Below is a small trained network, with its code and all its weights. Each question gives an input and a class and asks what happens when units are switched off, that is, made to give their printed mean instead of their output.

import numpy as np


def w(rows, s, z=0):
    codes = np.array(rows[::2]) - 128.0
    scale = np.full(codes.shape[1], s)
    scale[-1] = z or s
    return codes * scale


def f(y):
    return np.maximum(y, 0)


def log_softmax(a):
    a = a - a.max(-1, keepdims=True)
    return a - np.log(np.exp(a).sum(-1, keepdims=True))


def net(x, mask):
    res = np.array(x, float).reshape(1, 4) / 4 @ E
    y = f(res @ A[0][:, :-1].T + A[0][:, -1])
    res = res + np.where(mask, y, B[0][:, -1]) @ B[0][:, :-1]
    return log_softmax(res[-1] @ U[:, :-1].T + U[:, -1])


A, B = {}, {}
E = w([
[108,188,178,176,79,83,3,175],'x0',
[36,79,107,145,176,80,161,235],'x1',
[182,105,226,210,99,172,206,150],'x2',
[127,144,84,68,64,218,214,150],'x3',
],0.012)
A[0] = w([
[98,213,150,110,118,76,61,92,162],'n1',
[90,151,73,25,89,195,169,134,194],'n2',
[132,142,139,197,57,87,120,184,141],'n3',
[138,96,190,166,138,128,156,100,182],'n4',
[214,162,141,63,122,181,144,84,164],'n5',
[147,172,124,84,139,133,102,106,68],'n6',
[67,113,91,43,106,224,225,100,120],'n7',
[211,133,160,74,106,204,120,95,193],'n8',
[106,170,137,130,104,92,36,140,114],'n9',
[5,106,175,153,187,132,173,156,253],'n10',
[179,129,208,157,183,175,96,60,131],'n11',
[173,128,121,140,80,163,223,108,119],'n12',
[80,80,54,98,250,58,139,139,114],'n13',
],0.011,0.0038)
B[0] = w([
[213,66,151,85,76,64,76,99,206],'n1',
[121,113,93,63,199,220,130,103,229],'n2',
[58,65,180,150,116,163,94,102,184],'n3',
[150,147,164,180,111,144,198,196,178],'n4',
[142,85,110,169,117,180,198,66,205],'n5',
[156,74,168,119,92,169,132,149,155],'n6',
[165,155,45,23,145,198,117,129,250],'n7',
[149,111,165,167,107,164,179,52,207],'n8',
[183,69,203,63,151,171,49,147,204],'n9',
[60,178,137,81,103,75,125,242,206],'n10',
[202,174,235,228,155,74,191,142,191],'n11',
[177,137,106,139,70,185,172,165,209],'n12',
[120,113,66,113,185,1,143,154,221],'n13',
],0.0099,0.02)
U = w([
[164,156,158,228,140,115,155,99,219],'0',
[75,127,92,122,177,14,137,156,162],'1',
[2,106,196,158,91,136,130,174,133],'2',
[138,144,64,105,106,212,166,79,85],'3',
[119,160,125,127,69,117,166,200,84],'4',
[163,112,157,82,85,92,56,124,245],'5',
[114,174,46,74,181,147,118,157,7],'6',
],0.013,0.002)

Each question gives the input, the list of numbers given to net, and the class t.
The units are the neurons (one row each of A and B). Each row of codes is followed by its name. A weight is (code - 128) times the scale printed after its matrix; where a second scale follows, it is the last column's (A, B and U).
mask holds one flag per neuron, in row order. A switched-off neuron (its flag False) gives its mean, the last column of its row in B, instead of its output. The means were averaged over made-up inputs and are rounded, as every weight is.
A unit's drop is (log p(t) with every unit on - log p(t) with that unit switched off) / (log p(t) with every unit on - log p(t) with every unit switched off).
The circuit of an input: a set's keep is (log p(t) with only the set's units on - log p(t) with every unit switched off) / (log p(t) with every unit on - log p(t) with every unit switched off). Starting from the 12 units with the biggest drops (on a tie, the unit counted first), units are removed one at a time, each time the one whose removal leaves the highest keep (on an exact tie, the one counted first), for as long as the keep stays at least 0.8.
circuit, biggest first: the units of the circuit, biggest drop first
unit that matters most: the unit with the biggest drop
k most important neurons: the k neurons with the biggest drops, biggest first
drop of u: that unit's drop, to one decimal
input [-4,4,6,1], class 4: unit that matters most -> n10
input [-1,3,8,-5], class 2: circuit, biggest first -> (n10; n7)
input [3,3,-1,7], class 6: 2 most important neurons -> (n8; n5)
input [-8,-6,-7,-8], class 1: 2 most important neurons -> (n13; n12)
input [7,-6,-1,6], class 5: 4 most important neurons -> (n1; n7; n9; n12)
input [2,1,-4,6], class 6: 3 most important neurons -> (n8; n5; n12)
input [6,-5,-6,6], class 5: 2 most important neurons -> (n1; n9)
input [8,-8,2,7], class 0: 3 most important neurons -> (n7; n11; n8)
input [8,7,-8,7], class 5: 3 most important neurons -> (n9; n1; n7)
input [1,3,-7,1], class 1: 2 most important neurons -> (n13; n7)
input [-7,8,8,2], class 4: 3 most important neurons -> (n10; n4; n12)
input [-5,-2,-7,0], class 6: 2 most important neurons -> (n13; n12)
input [3,-3,3,3], class 0: 2 most important neurons -> (n7; n2)
input [8,3,7,-6], class 2: circuit, biggest first -> (n3)
input [6,-7,7,-8], class 0: drop of n11 -> 2.3
input [-1,-5,5,-1], class 0: drop of n2 -> 0.0
input [6,7,-8,3], class 1: drop of n13 -> 1.7
